Here is a tiny trained network, its code and every weight. The questions are about switching its units off for an input and a class, where a switched-off unit gives its printed mean instead of its output.

import numpy as np


def w(rows, s, z=0):
    codes = np.array(rows[::2]) - 128.0
    scale = np.full(codes.shape[1], s)
    scale[-1] = z or s
    return codes * scale


def f(y):
    return np.maximum(y, 0)


def log_softmax(a):
    a = a - a.max(-1, keepdims=True)
    return a - np.log(np.exp(a).sum(-1, keepdims=True))


def net(x, mask):
    res = np.array(x, float).reshape(1, 5) / 4 @ E
    y = f(res @ A[0][:, :-1].T + A[0][:, -1])
    res = res + np.where(mask, y, B[0][:, -1]) @ B[0][:, :-1]
    return log_softmax(res[-1] @ U[:, :-1].T + U[:, -1])


A, B = {}, {}
E = w([
[38,88,119,164,123,2,173,168,119,70,117],'x0',
[78,133,29,52,134,132,176,88,209,169,199],'x1',
[147,110,113,117,147,112,120,124,105,110,199],'x2',
[132,148,142,138,89,126,137,116,150,126,77],'x3',
[147,153,80,119,189,170,72,144,154,14,35],'x4',
],0.014)
A[0] = w([
[181,141,118,106,82,165,10,153,126,164,107,228],'neuron 1',
[135,139,198,160,126,96,101,129,54,176,127,215],'neuron 2',
[47,105,134,113,86,92,186,130,161,157,170,152],'neuron 3',
[170,126,143,166,186,150,90,173,96,67,92,151],'neuron 4',
[97,152,156,139,106,128,135,133,117,128,121,144],'neuron 5',
[105,163,67,56,160,121,100,111,160,77,100,55],'neuron 6',
[133,156,162,126,133,158,128,88,174,188,167,210],'neuron 7',
[181,135,130,98,124,183,117,66,87,115,134,253],'neuron 8',
[78,135,138,160,144,77,75,122,113,74,127,174],'neuron 9',
],0.013,0.0046)
B[0] = w([
[92,89,145,113,100,181,50,196,125,154,113,223],'neuron 1',
[99,28,166,46,137,98,185,101,164,122,161,225],'neuron 2',
[125,147,91,162,66,152,60,163,119,83,222,253],'neuron 3',
[145,174,127,168,90,111,82,135,161,47,114,246],'neuron 4',
[101,101,143,110,120,84,125,85,118,124,169,158],'neuron 5',
[93,34,198,101,138,100,188,131,103,137,140,216],'neuron 6',
[159,130,122,125,149,188,135,96,96,244,93,210],'neuron 7',
[171,113,157,94,102,223,93,156,110,147,153,213],'neuron 8',
[158,149,90,143,50,118,193,62,171,82,101,216],'neuron 9',
],0.012,0.019)
U = w([
[135,28,254,94,178,167,143,146,133,179,130,192],'0',
[134,178,127,206,74,162,38,241,127,138,153,194],'1',
[76,27,139,171,122,32,229,139,126,154,135,132],'2',
[176,244,139,242,139,98,171,85,155,83,60,1],'3',
[177,178,41,152,139,199,125,61,112,252,133,100],'4',
],0.0082,0.0022)

Each question gives the input, the list of numbers given to net, and the class t.
The units are the neurons (one row each of A and B). Each row of codes is followed by its name. A weight is (code - 128) times the scale printed after its matrix; where a second scale follows, it is the last column's (A, B and U).
mask holds one flag per neuron, in row order. A switched-off neuron (its flag False) gives its mean, the last column of its row in B, instead of its output. The means were averaged over made-up inputs and are rounded, as every weight is.
A unit's drop is (log p(t) with every unit on - log p(t) with that unit switched off) / (log p(t) with every unit on - log p(t) with every unit switched off).
The circuit of an input: a set's keep is (log p(t) with only the set's units on - log p(t) with every unit switched off) / (log p(t) with every unit on - log p(t) with every unit switched off). Starting from all 9 units, units are removed one at a time, each time the one whose removal leaves the highest keep (on an exact tie, the one counted first), for as long as the keep stays at least 0.8.
circuit, biggest first: the units of the circuit, biggest drop first
unit that matters most: the unit with the biggest drop
k most important neurons: the k neurons with the biggest drops, biggest first
drop of u: that unit's drop, to one decimal
input [8,0,-2,-4,2], class 3: unit that matters most => neuron 2
input [-1,2,-4,7,5], class 0: 2 most important neurons => neuron 6; neuron 3
input [2,0,0,-1,1], class 3: circuit, biggest first => neuron 2; neuron 1; neuron 3
input [0,8,2,-4,6], class 0: 3 most important neurons => neuron 9; neuron 6; neuron 4
input [1,3,6,-4,1], class 2: 3 most important neurons => neuron 4; neuron 1; neuron 8
input [-8,-7,6,5,-1], class 0: 2 most important neurons => neuron 2; neuron 3
input [3,1,8,-4,1], class 2: 3 most important neurons => neuron 4; neuron 1; neuron 8
input [7,1,-1,-8,8], class 2: 2 most important neurons => neuron 6; neuron 3
input [3,4,6,-8,0], class 1: 3 most important neurons => neuron 2; neuron 3; neuron 5
input [1,-5,4,-1,7], class 3: circuit, biggest first => neuron 9; neuron 3
input [-6,2,4,5,-3], class 4: 3 most important neurons => neuron 7; neuron 6; neuron 2
input [8,0,-5,-2,6], class 3: 2 most important neurons => neuron 2; neuron 9
input [-4,-5,5,4,0], class 0: 2 most important neurons => neuron 3; neuron 2
input [6,3,-6,-1,-8], class 1: unit that matters most => neuron 3
input [1,3,0,0,-5], class 1: 2 most important neurons => neuron 3; neuron 9
input [-3,1,-3,5,-5], class 4: 2 most important neurons => neuron 6; neuron 7
input [-6,2,2,-5,-2], class 4: drop of neuron 5 => 0.0
input [-8,1,-5,-1,3], class 0: drop of neuron 3 => 4.0
input [1,-1,7,-4,-2], class 2: drop of neuron 7 => 0.2
input [7,1,4,0,-8], class 1: unit that matters most => neuron 3
